Small tables with named rows and columns. After each table, cells are looked up by row and column.

Table digizo
           von  biloka  vusano    vof
panopof  68.33   72.61   22.45  36.79
nin      41.88   69.40   16.47  50.10
sev      67.44   54.74   45.24  18.43
pezeg    69.90   45.46   53.64  20.98
lag      69.77   48.59   51.35  31.81
doto     20.19   89.54   18.80  75.65
bug      52.71   65.21   19.81  43.64
vuvu     71.68   45.18   52.62  28.35

What is the von of doto in digizo?
20.19
What is the vusano of doto in digizo?
18.80
What is the von of lag in digizo?
69.77
What is the von of sev in digizo?
67.44
What is the vof of lag in digizo?
31.81
What is the vof of vuvu in digizo?
28.35
What is the von of panopof in digizo?
68.33
What is the vusano of nin in digizo?
16.47
What is the biloka of nin in digizo?
69.40
Which row has the largest biloka? doto

Table ferolim
	zure	pesobun	volol	par
vobe	37026	52750	39918	65026
kur	58402	58976	51193	65626
fol	54932	59772	54176	62249
rorotar	21595	75268	40654	64406
nadap	47330	55840	53649	59983
sivuno	64064	46372	54270	61375
rapulip	63036	69910	62359	61653
zov	58766	56921	49979	65844

volol of rorotar is 40654
volol of nadap is 53649
zure of rorotar is 21595
volol of sivuno is 54270
pesobun of rapulip is 69910
zure of vobe is 37026
zure of kur is 58402
par of zov is 65844
volol of kur is 51193
par of vobe is 65026
pesobun of zov is 56921
volol of rapulip is 62359
pesobun of fol is 59772
zure of zov is 58766
par of kur is 65626
par of fol is 62249
Which row has the largest pesobun? rorotar

tuzugob =
	letikaz	zesesi	zubetis	ruv	gusa	nadalos
rolova	1.33	1.42	2.20	2.14	2.45	-1.15
sanuzoz	-7.34	-7.24	-6.33	-6.96	-4.67	9.12
dosi	6.24	6.12	4.89	5.55	3.27	-5.29
tonu	8.62	8.60	8.27	8.90	6.77	-8.92
rofemug	-2.97	-2.78	-1.13	-1.64	0.27	3.23
temok	-6.96	-6.75	-4.78	-5.60	-2.59	7.75
zif	-4.50	-4.40	-3.43	-3.90	-2.18	5.68
zutapam	-5.28	-5.39	-6.54	-6.62	-6.34	8.43
turer	8.01	8.11	8.91	9.27	8.13	-9.17
zos	7.39	7.24	5.64	6.45	3.64	-6.35
ner	-4.59	-4.65	-5.31	-5.44	-4.94	7.18
funeli	2.63	2.66	2.79	2.95	2.48	-2.16
lolama	-3.35	-3.28	-2.68	-3.00	-1.81	4.61
lezetu	6.93	6.87	6.12	6.73	4.66	-6.54

rofemug, zubetis: -1.13
ner, zubetis: -5.31
funeli, ruv: 2.95
tonu, letikaz: 8.62
turer, ruv: 9.27
sanuzoz, zubetis: -6.33
turer, zesesi: 8.11
temok, zesesi: -6.75
funeli, nadalos: -2.16
rolova, zubetis: 2.20
funeli, gusa: 2.48
Which row has the largest zubetis? turer

pivavuv
|  | didug | sapi | vegun | fogavig | zup | kedaga | bug | pedisoz | fomo | resom |
|---|---|---|---|---|---|---|---|---|---|---|
| zigar | 5.196 | 6.106 | 8.027 | 3.961 | 6.271 | 4.927 | 7.078 | 6.033 | 2.226 | 3.483 |
| gudivug | 6.055 | 5.974 | 5.281 | 5.022 | 6.154 | 9.985 | 6.175 | 5.275 | 5.479 | 8.085 |
| pumuko | 5.819 | 6.223 | 4.842 | 5.633 | 6.605 | 9.613 | 6.142 | 5.290 | 4.953 | 7.697 |
| dafo | 3.391 | 5.461 | 3.765 | 9.462 | 6.377 | 3.538 | 6.130 | 5.407 | 4.416 | 6.314 |
| bukim | 7.374 | 6.124 | 2.790 | 4.629 | 5.762 | 5.343 | 2.077 | 4.673 | 6.947 | 3.120 |
| ral | 4.401 | 3.766 | 6.445 | 4.381 | 2.805 | 3.372 | 6.742 | 7.823 | 8.478 | 4.900 |
| mek | 4.591 | 3.838 | 5.986 | 4.542 | 2.915 | 4.288 | 6.568 | 7.643 | 8.836 | 5.591 |
| tebib | 7.351 | 6.236 | 3.359 | 4.133 | 5.846 | 5.521 | 2.543 | 4.987 | 6.476 | 2.783 |
| pebom | 5.593 | 6.439 | 7.973 | 3.733 | 6.675 | 5.069 | 6.634 | 5.626 | 1.683 | 3.058 |
| lomu | 4.675 | 4.079 | 5.442 | 4.850 | 3.282 | 5.160 | 6.512 | 7.577 | 8.823 | 6.019 |
| fabu | 3.625 | 5.562 | 3.488 | 9.133 | 6.360 | 3.291 | 5.754 | 5.577 | 4.620 | 5.546 |
| vivav | 4.837 | 5.792 | 7.890 | 4.168 | 5.856 | 4.898 | 7.461 | 6.548 | 2.956 | 3.851 |

lomu, resom => 6.019
dafo, vegun => 3.765
pumuko, bug => 6.142
mek, vegun => 5.986
fabu, vegun => 3.488
gudivug, vegun => 5.281
zigar, bug => 7.078
lomu, sapi => 4.079
mek, resom => 5.591
pebom, bug => 6.634
bukim, resom => 3.120
fabu, didug => 3.625
mek, kedaga => 4.288
gudivug, fomo => 5.479
tebib, vegun => 3.359
mek, pedisoz => 7.643
pebom, sapi => 6.439
fabu, kedaga => 3.291
lomu, fogavig => 4.850

lugul:
        vovim  mepedi    kud    rad    vos  turula
kune    36026   31565  32676  76105  61042   30782
peromi   5150    9547   6972  54357  20259    8359
fevul   51268   39801  41359  90972  86707   36993
nesan   35785   44317  40167  33900  22720   42685
pida    23197   33434  27820  30449  10920   31070

What is the vos of pida in lugul? 10920
What is the mepedi of nesan in lugul? 44317
What is the kud of kune in lugul? 32676
What is the vovim of nesan in lugul? 35785
What is the kud of peromi in lugul? 6972
What is the turula of nesan in lugul? 42685
What is the turula of fevul in lugul? 36993
Which row has the largest rad? fevul

fef =
|  | gagab | dab | lidemem | mesinof | kig | pud | pifini | pudimas |
|---|---|---|---|---|---|---|---|---|
| semor | -229 | -27 | 51 | 256 | -204 | -597 | 120 | -324 |
| navu | -91 | 268 | -18 | 207 | 686 | -416 | 256 | -249 |
| luz | 109 | 925 | -355 | 519 | 641 | 315 | 372 | -137 |
| medibe | -124 | 668 | 390 | 2 | -108 | -92 | 19 | 646 |
| kir | 303 | 271 | 438 | 500 | -88 | -160 | 2 | -189 |

kir, kig => -88
medibe, dab => 668
semor, pifini => 120
semor, lidemem => 51
luz, lidemem => -355
semor, gagab => -229
Which row has the largest pudimas? medibe

vuzimu:
,vasora,sug,ruba
tunifod,6967,5312,7902
zenone,6345,5144,7150
sepe,2725,1680,5684
pideraf,3858,2832,6029
teduk,5919,4863,6817
karem,7536,7514,6684
fop,7124,5918,7527
libuti,5855,6077,5534
pake,7500,7401,6715
vig,7124,5918,7527
zut,6519,7118,5636

What is the vasora of zenone in vuzimu?
6345
What is the ruba of fop in vuzimu?
7527
What is the sug of pideraf in vuzimu?
2832
What is the sug of pake in vuzimu?
7401
What is the ruba of teduk in vuzimu?
6817
What is the vasora of libuti in vuzimu?
5855
What is the ruba of zenone in vuzimu?
7150
What is the sug of teduk in vuzimu?
4863
What is the ruba of zut in vuzimu?
5636
What is the vasora of pideraf in vuzimu?
3858
What is the vasora of fop in vuzimu?
7124
What is the vasora of teduk in vuzimu?
5919
What is the vasora of pake in vuzimu?
7500
What is the ruba of pake in vuzimu?
6715
What is the vasora of karem in vuzimu?
7536
What is the sug of zenone in vuzimu?
5144
Which row has the largest ruba? tunifod

sodit:
         sev  bobade  nabef   rit  virofun   fek   vob   laf
kor     6288    7182   5599  1024     2242  7575  9745  4420
zubet   5267    6429   7727  2187     2244  9612  8691  4861
rusara  6502    7239   5525  1114     2190  7712  9756  4600
tagum   6580    7216   5225  1738     2745  6827  9460  4533
mige    6529    7146   5089  1536     2827  6900  9326  4656

zubet, nabef => 7727
kor, laf => 4420
rusara, fek => 7712
rusara, bobade => 7239
tagum, bobade => 7216
rusara, nabef => 5525
tagum, virofun => 2745
kor, fek => 7575
zubet, sev => 5267
tagum, laf => 4533
zubet, fek => 9612
rusara, rit => 1114
kor, rit => 1024
kor, virofun => 2242
mige, virofun => 2827

ruda =
	moga	bevez	neb	bepefa	tatebo
todirob	6.933	6.323	5.420	5.389	6.122
von	2.057	4.010	4.648	4.283	2.393
giz	3.969	6.740	6.912	6.645	2.936
zanedil	4.276	7.525	7.566	7.251	2.875
terurek	2.664	6.035	6.660	6.303	1.974
tuda	5.609	6.635	6.214	6.084	4.649
bek	2.570	3.225	3.686	3.416	3.295

What is the tatebo of zanedil in ruda? 2.875
What is the bevez of zanedil in ruda? 7.525
What is the bevez of terurek in ruda? 6.035
What is the bevez of bek in ruda? 3.225
What is the bepefa of von in ruda? 4.283
What is the neb of terurek in ruda? 6.660
What is the neb of tuda in ruda? 6.214
What is the moga of todirob in ruda? 6.933
What is the moga of terurek in ruda? 2.664
What is the moga of zanedil in ruda? 4.276
What is the bevez of tuda in ruda? 6.635
Which row has the largest tatebo? todirob

punid:
,lol,mabize,linemun,zubefa,ledi,bom
zekef,0.09,0.67,-0.45,-0.24,-0.35,-0.15
fop,-0.15,0.24,-0.18,0.12,-0.53,-0.34
muk,-0.32,-0.23,-0.10,-0.29,-0.07,-0.25
zabose,-0.06,0.14,-0.39,-0.52,-0.06,-0.12
tez,0.08,0.67,-0.42,-0.23,-0.36,-0.21
dotet,-0.10,0.29,-0.25,0.08,-0.52,-0.31
gitevu,-0.29,-0.13,-0.11,-0.02,-0.37,-0.33
fevaza,-0.17,-0.11,-0.31,-0.53,-0.05,-0.12
fus,0.05,0.29,-0.44,-0.30,-0.26,-0.13
bebem,-0.13,0.18,-0.22,0.12,-0.53,-0.33

What is the linemun of bebem in punid?
-0.22
What is the lol of fevaza in punid?
-0.17
What is the linemun of muk in punid?
-0.10
What is the bom of muk in punid?
-0.25
What is the bom of fop in punid?
-0.34
What is the ledi of zekef in punid?
-0.35

